Here is a tiny trained network, its code and every weight. The questions are about switching its units off for an input and a class, where a switched-off unit gives its printed mean instead of its output.

import numpy as np


def w(rows, s, z=0):
    codes = np.array(rows[::2]) - 128.0
    scale = np.full(codes.shape[1], s)
    scale[-1] = z or s
    return codes * scale


def f(y):
    return y / 2 * (1 + np.tanh(0.7978845608 * (y + 0.044715 * y**3)))


def log_softmax(a):
    a = a - a.max(-1, keepdims=True)
    return a - np.log(np.exp(a).sum(-1, keepdims=True))


def net(x, mask):
    res = np.array(x, float).reshape(1, 4) / 4 @ E
    y = f(res @ A[0][:, :-1].T + A[0][:, -1])
    res = res + np.where(mask, y, B[0][:, -1]) @ B[0][:, :-1]
    return log_softmax(res[-1] @ U[:, :-1].T + U[:, -1])


A, B = {}, {}
E = w([
[92,204,62,120,130,9,102,145],'x0',
[53,80,99,173,92,154,26,109],'x1',
[118,122,150,68,38,141,118,240],'x2',
[129,128,125,127,128,129,129,129],'x3',
],0.011)
A[0] = w([
[132,121,128,139,135,136,130,111,160],'N1',
[118,120,150,67,41,135,118,249,178],'N2',
[157,82,164,131,126,204,146,117,227],'N3',
[110,160,105,124,130,81,114,138,153],'N4',
[148,129,138,124,135,136,146,127,154],'N5',
[198,172,151,86,154,108,225,142,246],'N6',
[110,162,103,124,127,84,116,139,152],'N7',
[92,198,68,120,129,25,103,145,184],'N8',
[101,113,124,126,98,136,98,143,117],'N9',
[150,140,131,124,148,124,150,121,155],'N10',
[132,124,134,120,117,137,128,134,120],'N11',
[161,73,179,136,126,216,149,114,244],'N12',
[122,127,144,93,73,128,125,184,157],'N13',
[106,117,121,128,98,132,105,146,119],'N14',
[137,134,113,177,196,120,136,29,254],'N15',
[92,192,76,122,132,35,106,147,180],'N16',
[47,78,100,180,94,151,23,112,194],'N17',
[146,136,132,128,147,124,143,118,152],'N18',
[184,162,148,92,152,114,191,137,222],'N19',
[119,120,147,66,38,137,119,252,178],'N20',
[138,137,144,99,121,124,144,150,124],'N21',
[99,108,116,148,114,134,95,122,150],'N22',
[138,136,143,101,117,124,141,155,124],'N23',
],0.012,0.0095)
B[0] = w([
[121,114,135,146,133,114,121,124,146],'N1',
[141,140,144,76,102,217,131,132,248],'N2',
[115,48,195,138,118,128,116,137,225],'N3',
[135,170,109,120,133,128,135,121,171],'N4',
[129,110,137,128,136,118,129,146,147],'N5',
[173,121,141,118,181,106,145,231,252],'N6',
[135,167,111,118,132,130,135,120,170],'N7',
[137,220,82,115,141,121,141,118,232],'N8',
[124,130,120,123,102,149,145,110,154],'N9',
[136,118,125,129,138,113,142,146,154],'N10',
[128,123,136,121,119,143,128,132,131],'N11',
[114,17,218,144,118,126,113,136,245],'N12',
[137,137,135,96,118,176,125,127,189],'N13',
[125,137,121,121,112,146,141,113,150],'N14',
[108,116,107,195,177,24,123,121,248],'N15',
[137,219,84,115,140,123,142,116,222],'N16',
[61,130,112,145,84,148,108,10,243],'N17',
[134,116,124,134,140,107,143,147,149],'N18',
[169,120,140,120,177,108,143,211,221],'N19',
[143,139,145,70,101,226,132,132,250],'N20',
[136,134,140,113,134,141,112,137,145],'N21',
[113,133,123,132,111,137,116,95,163],'N22',
[134,134,143,111,132,147,110,136,147],'N23',
],0.014,0.017)
U = w([
[156,32,176,228,188,30,160,206,219],'0',
[35,41,157,255,117,64,39,43,220],'1',
[196,55,197,77,130,173,125,220,91],'2',
[68,62,174,112,35,206,87,60,85],'3',
[184,179,40,180,208,19,204,187,177],'4',
[47,198,37,213,137,58,91,32,170],'5',
[219,216,100,59,156,166,177,194,71],'6',
[95,203,52,83,51,192,139,50,6],'7',
],0.0051,0.0017)

Each question gives the input, the list of numbers given to net, and the class t.
The units are the neurons (one row each of A and B). Each row of codes is followed by its name. A weight is (code - 128) times the scale printed after its matrix; where a second scale follows, it is the last column's (A, B and U).
mask holds one flag per neuron, in row order. A switched-off neuron (its flag False) gives its mean, the last column of its row in B, instead of its output. The means were averaged over made-up inputs and are rounded, as every weight is.
A unit's drop is (log p(t) with every unit on - log p(t) with that unit switched off) / (log p(t) with every unit on - log p(t) with every unit switched off).
The circuit of an input: a set's keep is (log p(t) with only the set's units on - log p(t) with every unit switched off) / (log p(t) with every unit on - log p(t) with every unit switched off). Starting from the 12 units with the biggest drops (on a tie, the unit counted first), units are removed one at a time, each time the one whose removal leaves the highest keep (on an exact tie, the one counted first), for as long as the keep stays at least 0.8.
circuit, biggest first: the units of the circuit, biggest drop first
unit that matters most: the unit with the biggest drop
k most important neurons: the k neurons with the biggest drops, biggest first
drop of u: that unit's drop, to one decimal
input [-8,1,7,-1], class 3: circuit, biggest first	[N6]
input [0,-2,-4,-5], class 0: 2 most important neurons	[N8 N16]
input [-7,1,-8,7], class 1: 2 most important neurons	[N6 N19]
input [-8,4,0,-7], class 1: 2 most important neurons	[N20 N2]
input [1,4,-4,0], class 5: 2 most important neurons	[N12 N3]
input [-1,-4,0,0], class 0: 2 most important neurons	[N20 N2]
input [1,-8,-4,4], class 4: 2 most important neurons	[N12 N3]
input [8,1,-6,-3], class 5: 2 most important neurons	[N6 N19]
input [-2,-8,0,7], class 0: 2 most important neurons	[N20 N2]
input [1,5,7,4], class 7: 2 most important neurons	[N12 N3]
input [0,5,-3,-1], class 1: 2 most important neurons	[N8 N16]
input [2,-1,5,6], class 6: drop of N17	0.1
input [-5,0,-5,-6], class 0: drop of N17	0.5
input [5,6,1,-2], class 7: unit that matters most	N15
input [-6,1,5,-4], class 3: drop of N19	0.2
